Below is a small trained network, with its code and all its weights. Each question gives an input and a class and asks what happens when units are switched off, that is, made to give their printed mean instead of their output.

import numpy as np


def w(rows, s, z=0):
    codes = np.array(rows[::2]) - 128.0
    scale = np.full(codes.shape[1], s)
    scale[-1] = z or s
    return codes * scale


def norm(h):
    return h / np.sqrt((h * h).mean(-1, keepdims=True) + 1e-5)


def f(y):
    return y / 2 * (1 + np.tanh(0.7978845608 * (y + 0.044715 * y**3)))


def log_softmax(a):
    a = a - a.max(-1, keepdims=True)
    return a - np.log(np.exp(a).sum(-1, keepdims=True))


def net(x, mask):
    res = np.array(x, float).reshape(1, 4) / 4 @ E
    u = 0
    for l in range(2):
        y = f(norm(res) @ A[l][:, :-1].T + A[l][:, -1])
        res = res + np.where(mask[u : u + 9], y, B[l][:, -1]) @ B[l][:, :-1]
        u += 9
    return log_softmax(norm(res)[-1] @ U[:, :-1].T + U[:, -1])


A, B = {}, {}
E = w([
[178,248,110,135,65,184,170],'x0',
[118,159,237,178,138,133,59],'x1',
[61,158,121,77,156,1,217],'x2',
[116,128,118,140,134,130,119],'x3',
],0.0084)
A[0] = w([
[138,251,167,152,146,146,134,2],'0.n1',
[110,150,111,125,146,79,142,189],'0.n2',
[109,89,184,152,85,113,103,153],'0.n3',
[112,208,123,105,129,97,141,66],'0.n4',
[143,208,77,120,100,152,154,90],'0.n5',
[117,75,110,112,121,165,103,88],'0.n6',
[116,136,218,151,145,140,120,67],'0.n7',
[119,132,161,92,133,120,73,100],'0.n8',
[97,201,195,149,148,56,125,32],'0.n9',
],0.012,0.0033)
B[0] = w([
[77,80,130,132,46,166,162,247],'0.n1',
[132,116,132,77,109,61,113,211],'0.n2',
[154,134,147,130,153,95,152,206],'0.n3',
[187,156,125,180,68,126,178,200],'0.n4',
[120,195,137,110,188,137,149,253],'0.n5',
[194,98,127,111,107,125,169,184],'0.n6',
[150,150,125,202,169,74,98,213],'0.n7',
[137,139,145,161,149,121,142,161],'0.n8',
[137,139,186,82,144,249,202,220],'0.n9',
],0.016,0.0053)
A[1] = w([
[80,126,128,52,89,129,172,212],'1.n1',
[135,161,148,112,117,210,103,144],'1.n2',
[194,134,172,163,121,174,178,189],'1.n3',
[165,52,109,61,81,109,120,159],'1.n4',
[80,92,154,162,5,173,46,1],'1.n5',
[201,62,72,182,170,131,161,165],'1.n6',
[97,115,248,209,66,115,138,188],'1.n7',
[57,178,58,126,116,236,78,62],'1.n8',
[62,152,201,96,166,153,132,10],'1.n9',
],0.012,0.0022)
B[1] = w([
[103,126,159,235,127,120,42,205],'1.n1',
[110,192,91,91,154,81,103,188],'1.n2',
[84,89,72,136,191,64,113,254],'1.n3',
[85,73,68,150,143,158,175,185],'1.n4',
[112,28,106,43,7,28,177,166],'1.n5',
[144,210,157,164,102,214,137,197],'1.n6',
[152,111,148,80,36,153,50,234],'1.n7',
[199,90,100,75,191,104,49,175],'1.n8',
[199,97,86,36,171,153,161,151],'1.n9',
],0.013,0.0095)
U = w([
[147,94,74,231,146,252,171,166],'0',
[30,47,88,186,151,53,168,93],'1',
[174,210,26,73,199,119,56,110],'2',
[76,254,105,152,108,47,215,87],'3',
[221,116,194,215,143,183,10,93],'4',
[160,89,204,45,188,128,143,253],'5',
[153,95,99,36,35,92,32,109],'6',
[88,179,197,81,16,218,200,74],'7',
],0.012,0.0035)

Each question gives the input, the list of numbers given to net, and the class t.
The units are the neurons (one row each of A and B). Each row of codes is followed by its name. A weight is (code - 128) times the scale printed after its matrix; where a second scale follows, it is the last column's (A, B and U).
mask holds one flag per neuron, layer by layer. A switched-off neuron (its flag False) gives its mean, the last column of its row in B, instead of its output. The means were averaged over made-up inputs and are rounded, as every weight is.
A unit's drop is (log p(t) with every unit on - log p(t) with that unit switched off) / (log p(t) with every unit on - log p(t) with every unit switched off).
The circuit of an input: a set's keep is (log p(t) with only the set's units on - log p(t) with every unit switched off) / (log p(t) with every unit on - log p(t) with every unit switched off). Starting from the 12 units with the biggest drops (on a tie, the unit counted first), units are removed one at a time, each time the one whose removal leaves the highest keep (on an exact tie, the one counted first), for as long as the keep stays at least 0.8.
circuit, biggest first: the units of the circuit, biggest drop first
k most important neurons: the k neurons with the biggest drops, biggest first
k most important neurons of layer l: the k neurons of layer l with the biggest drops, biggest first
drop of u: that unit's drop, to one decimal
input [5,0,-1,-3], class 2: 2 most important neurons of layer 1 => 1.n8, 1.n2
input [5,1,4,-3], class 7: 2 most important neurons => 0.n1, 0.n9
input [-3,7,1,-4], class 5: 4 most important neurons => 0.n9, 1.n1, 1.n9, 0.n4
input [2,-1,1,7], class 3: circuit, biggest first => 0.n4, 0.n5
input [0,-5,-3,0], class 0: 2 most important neurons => 0.n6, 0.n9
input [0,7,1,-6], class 5: 2 most important neurons => 0.n9, 1.n1
input [-4,1,1,4], class 5: 2 most important neurons of layer 0 => 0.n1, 0.n4
input [1,6,1,0], class 7: 3 most important neurons => 0.n1, 0.n9, 1.n7
input [-3,0,-4,-3], class 0: circuit, biggest first => 0.n6, 1.n6, 1.n4
input [4,2,1,8], class 7: circuit, biggest first => 0.n1
input [-2,6,1,-1], class 5: 2 most important neurons => 0.n9, 1.n1
input [4,1,7,-5], class 7: 3 most important neurons => 0.n9, 0.n1, 0.n7
input [5,7,1,6], class 7: 3 most important neurons => 0.n1, 0.n9, 0.n4
input [2,6,-7,-6], class 6: circuit, biggest first => 1.n5
input [-4,1,5,-1], class 5: 2 most important neurons => 0.n9, 1.n9
input [-8,-7,-1,-4], class 0: 2 most important neurons => 1.n6, 1.n3
input [1,-4,-6,-3], class 2: 2 most important neurons => 0.n2, 1.n2
input [6,8,7,-4], class 7: 2 most important neurons of layer 0 => 0.n9, 0.n1
input [8,4,-4,5], class 6: 2 most important neurons => 0.n1, 1.n5
input [3,-1,-2,-1], class 2: circuit, biggest first => 0.n5
input [7,3,7,-7], class 7: 2 most important neurons of layer 0 => 0.n1, 0.n9
input [8,0,0,-8], class 2: 2 most important neurons => 0.n5, 1.n8
input [1,8,8,-1], class 7: 2 most important neurons of layer 1 => 1.n8, 1.n7
input [2,6,-2,-7], class 6: 2 most important neurons => 0.n1, 1.n7
input [-4,2,-1,3], class 4: drop of 0.n5 => 0.1
input [-8,5,7,-1], class 5: drop of 0.n9 => 0.1
input [-6,4,8,2], class 5: circuit, biggest first => 0.n9
input [-2,-1,1,-6], class 1: drop of 1.n6 => 0.1
input [5,5,-1,6], class 6: drop of 1.n5 => 0.0
